Below is a small trained network, with its code and all its weights. Each question gives an input and a class and asks what happens when units are switched off, that is, made to give their printed mean instead of their output.

import numpy as np


def w(rows, s, z=0):
    codes = np.array(rows[::2]) - 128.0
    scale = np.full(codes.shape[1], s)
    scale[-1] = z or s
    return codes * scale


def f(y):
    return y / 2 * (1 + np.tanh(0.7978845608 * (y + 0.044715 * y**3)))


def log_softmax(a):
    a = a - a.max(-1, keepdims=True)
    return a - np.log(np.exp(a).sum(-1, keepdims=True))


def net(x, mask):
    res = np.array(x, float).reshape(1, 3) / 4 @ E
    y = f(res @ A[0][:, :-1].T + A[0][:, -1])
    res = res + np.where(mask, y, B[0][:, -1]) @ B[0][:, :-1]
    return log_softmax(res[-1] @ U[:, :-1].T + U[:, -1])


A, B = {}, {}
E = w([
[90,134,214,24,51,127,97,84,249,142],'x0',
[144,190,154,89,105,73,180,194,118,60],'x1',
[187,140,89,23,164,197,183,67,127,119],'x2',
],0.014)
A[0] = w([
[158,114,61,172,146,114,72,165,105,135,120],'n0',
[200,134,60,111,205,181,146,131,61,132,253],'n1',
[145,139,88,147,131,70,142,142,132,92,66],'n2',
[123,115,123,123,133,130,124,126,113,133,111],'n3',
[132,129,129,141,152,146,151,145,137,156,127],'n4',
[151,105,87,165,152,153,113,135,127,114,103],'n5',
[162,105,104,85,158,209,175,47,134,146,99],'n6',
[138,86,57,166,139,137,120,117,89,150,124],'n7',
[137,117,150,110,86,156,165,124,130,117,188],'n8',
[124,155,105,145,147,45,150,187,86,55,121],'n9',
[84,142,223,149,82,71,186,153,159,73,184],'n10',
[160,175,128,92,102,148,167,135,151,92,104],'n11',
[114,157,202,115,85,81,94,144,180,132,69],'n12',
[61,89,165,118,74,110,92,129,214,161,161],'n13',
[51,85,189,202,53,72,112,144,95,111,102],'n14',
[83,144,135,91,102,116,141,165,123,86,151],'n15',
[177,211,130,103,88,110,157,189,105,84,165],'n16',
[167,117,77,119,156,130,172,137,60,107,69],'n17',
[92,116,149,183,115,103,68,186,133,153,80],'n18',
[127,127,131,105,176,162,113,96,123,108,87],'n19',
[150,184,143,93,107,91,192,140,96,47,161],'n20',
[177,142,107,32,94,145,176,67,244,124,195],'n21',
[109,82,177,117,95,127,100,103,156,123,132],'n22',
[20,94,178,120,44,100,31,123,206,214,151],'n23',
[140,121,106,80,156,141,161,55,137,156,106],'n24',
[112,153,197,119,36,101,75,164,206,103,88],'n25',
],0.011,0.0078)
B[0] = w([
[146,103,140,127,156,118,168,136,140,89,179],'n0',
[92,24,93,145,181,143,137,156,126,157,235],'n1',
[105,156,105,143,98,93,140,164,103,129,144],'n2',
[106,118,143,117,150,118,112,118,128,134,129],'n3',
[129,102,168,111,133,112,108,135,107,133,135],'n4',
[128,73,136,123,140,125,137,118,114,134,159],'n5',
[177,89,150,109,148,113,108,94,185,56,209],'n6',
[114,86,140,86,159,109,161,140,112,122,183],'n7',
[142,126,161,109,119,145,112,90,98,170,162],'n8',
[88,180,181,227,121,122,101,198,83,171,186],'n9',
[131,177,159,209,157,72,151,183,110,141,202],'n10',
[138,124,146,125,83,188,108,74,82,125,165],'n11',
[132,138,111,163,102,132,188,127,60,145,189],'n12',
[47,145,122,153,75,254,159,135,84,207,217],'n13',
[180,103,79,68,165,90,113,89,226,63,197],'n14',
[137,137,176,166,111,94,113,121,104,126,162],'n15',
[131,168,142,128,64,159,81,124,123,168,186],'n16',
[90,105,94,141,145,125,165,153,75,157,177],'n17',
[163,79,141,92,169,132,110,107,165,100,176],'n18',
[147,130,135,132,128,104,111,155,170,110,149],'n19',
[133,200,141,110,56,162,104,116,129,182,188],'n20',
[193,162,176,85,55,121,109,49,165,122,254],'n21',
[90,166,132,127,72,204,121,173,115,154,176],'n22',
[45,48,78,128,129,226,101,135,95,230,249],'n23',
[180,101,143,85,94,144,100,84,166,121,183],'n24',
[103,115,121,177,128,181,229,139,29,155,213],'n25',
],0.0095,0.024)
U = w([
[184,217,181,111,86,129,107,92,101,118,78],'0',
[210,228,162,155,137,28,67,174,216,61,119],'1',
[133,61,121,136,225,78,132,158,140,69,204],'2',
[37,149,140,171,124,143,105,182,64,202,203],'3',
[179,108,146,21,127,142,67,56,255,121,137],'4',
[117,180,75,109,117,105,155,95,150,55,2],'5',
[98,183,116,131,107,134,170,143,142,31,13],'6',
],0.0097,0.0032)

Each question gives the input, the list of numbers given to net, and the class t.
The units are the neurons (one row each of A and B). Each row of codes is followed by its name. A weight is (code - 128) times the scale printed after its matrix; where a second scale follows, it is the last column's (A, B and U).
mask holds one flag per neuron, in row order. A switched-off neuron (its flag False) gives its mean, the last column of its row in B, instead of its output. The means were averaged over made-up inputs and are rounded, as every weight is.
A unit's drop is (log p(t) with every unit on - log p(t) with that unit switched off) / (log p(t) with every unit on - log p(t) with every unit switched off).
most important unit: the unit with the biggest drop
top k neurons: the k neurons with the biggest drops, biggest first
drop of u: that unit's drop, to one decimal
input [8,-3,3], class 3: top 2 neurons : [n23 n13]
input [-1,-8,1], class 2: most important unit : n21
input [-6,0,2], class 2: top 2 neurons : [n13 n23]
input [5,-1,3], class 4: top 2 neurons : [n21 n9]
input [-3,1,-2], class 2: top 2 neurons : [n13 n23]
input [3,5,1], class 0: top 2 neurons : [n23 n1]
input [-5,-1,8], class 2: top 2 neurons : [n1 n17]
input [-3,7,7], class 0: top 2 neurons : [n23 n13]
input [-2,5,5], class 0: top 3 neurons : [n23 n13 n25]
input [-2,-6,-6], class 4: drop of n9 : 0.1
input [2,4,0], class 0: drop of n13 : 0.2
input [8,-8,2], class 3: drop of n23 : 4.5
input [1,-7,3], class 4: drop of n3 : 0.0
input [3,3,4], class 0: most important unit : n14
